Here is a tiny trained network, its code and every weight. The questions are about switching its units off for an input and a class, where a switched-off unit gives its printed mean instead of its output.

import numpy as np


def w(rows, s, z=0):
    codes = np.array(rows[::2]) - 128.0
    scale = np.full(codes.shape[1], s)
    scale[-1] = z or s
    return codes * scale


def f(y):
    return y / 2 * (1 + np.tanh(0.7978845608 * (y + 0.044715 * y**3)))


def log_softmax(a):
    a = a - a.max(-1, keepdims=True)
    return a - np.log(np.exp(a).sum(-1, keepdims=True))


def net(x, mask):
    res = np.array(x, float).reshape(1, 7) / 4 @ E
    y = f(res @ A[0][:, :-1].T + A[0][:, -1])
    res = res + np.where(mask, y, B[0][:, -1]) @ B[0][:, :-1]
    return log_softmax(res[-1] @ U[:, :-1].T + U[:, -1])


A, B = {}, {}
E = w([
[151,132,108,135,129,138,115,79,136,120,139],'x0',
[152,120,112,115,46,65,114,101,48,207,196],'x1',
[127,151,139,94,93,125,147,128,120,117,100],'x2',
[140,99,173,250,106,157,191,142,98,84,127],'x3',
[163,40,145,81,172,24,217,110,182,127,121],'x4',
[142,111,108,133,107,130,98,83,126,103,106],'x5',
[76,137,170,181,194,83,85,66,38,137,34],'x6',
],0.011)
A[0] = w([
[184,72,154,118,127,38,189,107,187,139,107,140],'N0',
[131,73,133,142,42,79,110,106,103,202,162,54],'N1',
[132,161,98,56,178,72,29,149,158,163,129,95],'N2',
[71,85,158,123,149,192,125,128,199,82,72,206],'N3',
[126,199,113,171,79,165,58,169,113,123,125,172],'N4',
[112,144,235,126,200,125,114,61,42,169,70,46],'N5',
[149,108,131,122,57,71,139,121,1,159,197,98],'N6',
[182,94,124,118,52,144,135,167,214,133,155,190],'N7',
[113,94,174,227,80,135,199,108,102,62,177,9],'N8',
[119,79,112,107,178,76,157,84,68,113,80,76],'N9',
[131,157,188,178,114,115,175,108,101,87,172,34],'N10',
],0.0094,0.0014)
B[0] = w([
[110,123,174,37,137,187,69,81,48,177,144,248],'N0',
[204,180,175,129,145,116,100,184,161,108,72,214],'N1',
[172,108,73,106,84,103,214,146,71,76,79,210],'N2',
[204,136,168,156,197,142,178,107,149,121,71,216],'N3',
[93,121,166,11,172,152,118,107,70,175,182,216],'N4',
[85,122,89,156,61,183,116,169,205,186,114,234],'N5',
[148,163,166,106,171,131,149,108,205,101,81,241],'N6',
[92,55,139,215,79,178,70,171,158,153,134,221],'N7',
[132,56,107,84,99,91,213,155,91,107,123,215],'N8',
[108,102,143,123,96,157,88,117,127,166,115,203],'N9',
[168,50,101,83,135,98,150,130,125,97,159,172],'N10',
],0.011,0.013)
U = w([
[71,130,206,112,165,155,89,90,2,170,215,255],'0',
[172,175,185,171,198,126,139,140,180,82,126,123],'1',
[71,102,103,202,38,159,97,162,161,167,188,126],'2',
[125,93,36,127,75,51,188,159,19,72,133,8],'3',
],0.0098,0.00084)

Each question gives the input, the list of numbers given to net, and the class t.
The units are the neurons (one row each of A and B). Each row of codes is followed by its name. A weight is (code - 128) times the scale printed after its matrix; where a second scale follows, it is the last column's (A, B and U).
mask holds one flag per neuron, in row order. A switched-off neuron (its flag False) gives its mean, the last column of its row in B, instead of its output. The means were averaged over made-up inputs and are rounded, as every weight is.
A unit's drop is (log p(t) with every unit on - log p(t) with that unit switched off) / (log p(t) with every unit on - log p(t) with every unit switched off).
The circuit of an input: a set's keep is (log p(t) with only the set's units on - log p(t) with every unit switched off) / (log p(t) with every unit on - log p(t) with every unit switched off). Starting from all 11 units, units are removed one at a time, each time the one whose removal leaves the highest keep (on an exact tie, the one counted first), for as long as the keep stays at least 0.8.
units of the circuit, in order: the units of the circuit, biggest drop first
most important unit: the unit with the biggest drop
k most important neurons: the k neurons with the biggest drops, biggest first
drop of u: that unit's drop, to one decimal
input [8,7,8,-8,-4,1,-4], class 3: most important unit => N2
input [8,6,6,5,-3,-7,-3], class 1: 2 most important neurons => (N6; N1)
input [1,6,2,4,3,-1,5], class 1: 3 most important neurons => (N6; N1; N7)
input [4,-4,6,-7,3,-3,-6], class 3: 4 most important neurons => (N2; N5; N9; N6)
input [-8,0,-2,4,-2,1,5], class 2: 2 most important neurons => (N5; N2)
input [6,8,6,-6,7,-6,-5], class 1: 3 most important neurons => (N1; N6; N4)
input [5,2,2,0,1,1,-2], class 1: 4 most important neurons => (N5; N4; N9; N0)
input [-3,-6,-4,7,4,0,0], class 3: 3 most important neurons => (N8; N6; N1)
input [-4,6,6,6,-1,6,-3], class 1: 3 most important neurons => (N6; N1; N2)
input [0,5,-5,-1,2,2,4], class 1: 3 most important neurons => (N6; N1; N7)
input [-6,5,3,-3,6,2,-3], class 0: 2 most important neurons => (N0; N3)
input [5,-6,6,-7,5,6,-7], class 2: 2 most important neurons => (N7; N6)
input [4,-2,-4,4,-2,4,4], class 2: drop of N6 => 0.1
input [-2,-2,6,-8,2,3,-5], class 3: units of the circuit, in order => (N2)
input [6,1,5,1,5,-1,-5], class 0: drop of N4 => -0.1
input [-6,-1,5,-5,7,4,1], class 0: drop of N0 => 2.7
